Below are the code and all the weights of a small trained network. Each question names an input and a class and asks about switching units off, where a switched-off unit gives its printed mean instead of its output.

import numpy as np


def w(rows, s, z=0):
    codes = np.array(rows[::2]) - 128.0
    scale = np.full(codes.shape[1], s)
    scale[-1] = z or s
    return codes * scale


def norm(h):
    return h / np.sqrt((h * h).mean(-1, keepdims=True) + 1e-5)


def f(y):
    return y / 2 * (1 + np.tanh(0.7978845608 * (y + 0.044715 * y**3)))


def log_softmax(a):
    a = a - a.max(-1, keepdims=True)
    return a - np.log(np.exp(a).sum(-1, keepdims=True))


def net(x, mask):
    res = np.array(x, float).reshape(1, 3) / 4 @ E
    u = 0
    for l in range(2):
        y = f(norm(res) @ A[l][:, :-1].T + A[l][:, -1])
        res = res + np.where(mask[u : u + 6], y, B[l][:, -1]) @ B[l][:, :-1]
        u += 6
    return log_softmax(norm(res)[-1] @ U[:, :-1].T + U[:, -1])


A, B = {}, {}
E = w([
[40,255,195,107,9,24,140,254,136],'x0',
[171,122,241,186,80,16,49,27,44],'x1',
[101,43,157,43,155,8,198,154,135],'x2',
],0.0065)
A[0] = w([
[159,137,95,200,106,222,61,89,151,143],'0.n1',
[254,37,71,123,234,152,149,52,126,2],'0.n2',
[67,82,135,73,136,69,195,123,137,79],'0.n3',
[128,121,142,168,125,46,139,17,67,13],'0.n4',
[124,109,98,18,142,208,146,162,196,100],'0.n5',
[149,41,161,72,210,56,190,81,133,98],'0.n6',
],0.0087,0.0046)
B[0] = w([
[119,211,121,146,202,80,178,78,90,207],'0.n1',
[79,76,195,126,100,190,118,226,137,249],'0.n2',
[98,196,104,210,168,155,174,130,126,168],'0.n3',
[191,83,48,109,106,33,50,113,225,183],'0.n4',
[195,132,138,62,134,45,98,62,204,192],'0.n5',
[131,255,127,171,175,148,164,60,78,208],'0.n6',
],0.011)
A[1] = w([
[174,51,163,141,172,218,130,116,106,2],'1.n1',
[116,153,96,107,102,92,91,156,206,72],'1.n2',
[145,143,33,56,162,195,251,188,142,171],'1.n3',
[78,143,131,85,21,84,168,206,96,80],'1.n4',
[149,198,183,168,160,146,183,160,86,184],'1.n5',
[30,136,204,148,60,141,181,240,77,53],'1.n6',
],0.011,0.0034)
B[1] = w([
[95,71,191,156,69,245,101,202,57,178],'1.n1',
[88,77,179,206,200,165,115,80,114,185],'1.n2',
[166,126,131,131,37,56,64,83,69,212],'1.n3',
[200,87,204,117,133,223,62,207,126,183],'1.n4',
[3,156,140,188,218,97,162,91,104,254],'1.n5',
[6,77,227,140,197,131,67,119,100,202],'1.n6',
],0.011,0.0099)
U = w([
[69,55,241,134,149,251,105,218,34,159],'0',
[65,242,119,164,207,127,171,65,27,166],'1',
[227,100,109,68,69,49,34,93,175,211],'2',
[57,133,151,145,236,124,129,97,183,172],'3',
[82,83,3,68,46,202,212,230,154,3],'4',
[88,108,33,60,62,204,189,244,133,3],'5',
[87,90,15,55,82,210,204,250,166,3],'6',
],0.011,0.008)

Each question gives the input, the list of numbers given to net, and the class t.
The units are the neurons (one row each of A and B). Each row of codes is followed by its name. A weight is (code - 128) times the scale printed after its matrix; where a second scale follows, it is the last column's (A, B and U).
mask holds one flag per neuron, layer by layer. A switched-off neuron (its flag False) gives its mean, the last column of its row in B, instead of its output. The means were averaged over made-up inputs and are rounded, as every weight is.
A unit's drop is (log p(t) with every unit on - log p(t) with that unit switched off) / (log p(t) with every unit on - log p(t) with every unit switched off).
The circuit of an input: a set's keep is (log p(t) with only the set's units on - log p(t) with every unit switched off) / (log p(t) with every unit on - log p(t) with every unit switched off). Starting from all 12 units, units are removed one at a time, each time the one whose removal leaves the highest keep (on an exact tie, the one counted first), for as long as the keep stays at least 0.8.
circuit, biggest first: the units of the circuit, biggest drop first
most important unit: the unit with the biggest drop
top k neurons: the k neurons with the biggest drops, biggest first
top k neurons in layer l: the k neurons of layer l with the biggest drops, biggest first
drop of u: that unit's drop, to one decimal
input [-6,8,0], class 2: circuit, biggest first : 0.n4
input [5,-5,8], class 1: top 3 neurons : 0.n3; 0.n2; 1.n3
input [-6,-8,-6], class 2: top 2 neurons in layer 0 : 0.n5; 0.n6
input [2,-2,-1], class 3: top 4 neurons : 1.n2; 0.n2; 0.n5; 1.n3
input [-8,-7,8], class 0: top 4 neurons : 0.n2; 0.n1; 1.n1; 0.n4
input [3,5,-1], class 2: circuit, biggest first : 1.n5; 0.n4
input [-8,-1,8], class 0: top 3 neurons : 0.n2; 0.n1; 1.n1
input [-7,-7,3], class 0: top 3 neurons : 0.n2; 1.n1; 0.n4
input [-8,5,-6], class 0: top 3 neurons : 0.n2; 1.n1; 0.n6
input [-3,-7,6], class 2: top 2 neurons in layer 1 : 1.n3; 1.n5
input [8,5,8], class 0: top 3 neurons : 1.n4; 0.n1; 0.n5
input [2,8,-7], class 2: circuit, biggest first : 0.n4; 1.n5
input [-7,0,4], class 0: top 3 neurons : 0.n2; 1.n1; 0.n1
input [-8,5,-8], class 0: top 3 neurons : 0.n2; 0.n6; 1.n1
input [5,-8,0], class 2: top 2 neurons in layer 1 : 1.n5; 1.n3
input [-5,-2,8], class 1: top neuron in layer 0 : 0.n6
input [-6,8,5], class 2: top 2 neurons in layer 0 : 0.n4; 0.n1
input [-2,7,4], class 2: top 2 neurons : 0.n4; 1.n5
input [-7,-3,6], class 0: top 2 neurons : 0.n2; 0.n1
input [0,8,6], class 2: top 3 neurons : 0.n4; 1.n5; 0.n1
input [5,5,-1], class 0: most important unit : 0.n5
input [-3,-4,5], class 1: top 2 neurons in layer 0 : 0.n6; 0.n4
input [-3,-5,8], class 1: drop of 0.n6 : 1.5
input [7,5,-2], class 0: drop of 1.n4 : 0.1
input [2,-4,6], class 1: drop of 0.n3 : 0.2
input [-4,-2,7], class 1: drop of 0.n6 : 2.3
input [8,-1,-4], class 0: circuit, biggest first : 1.n4
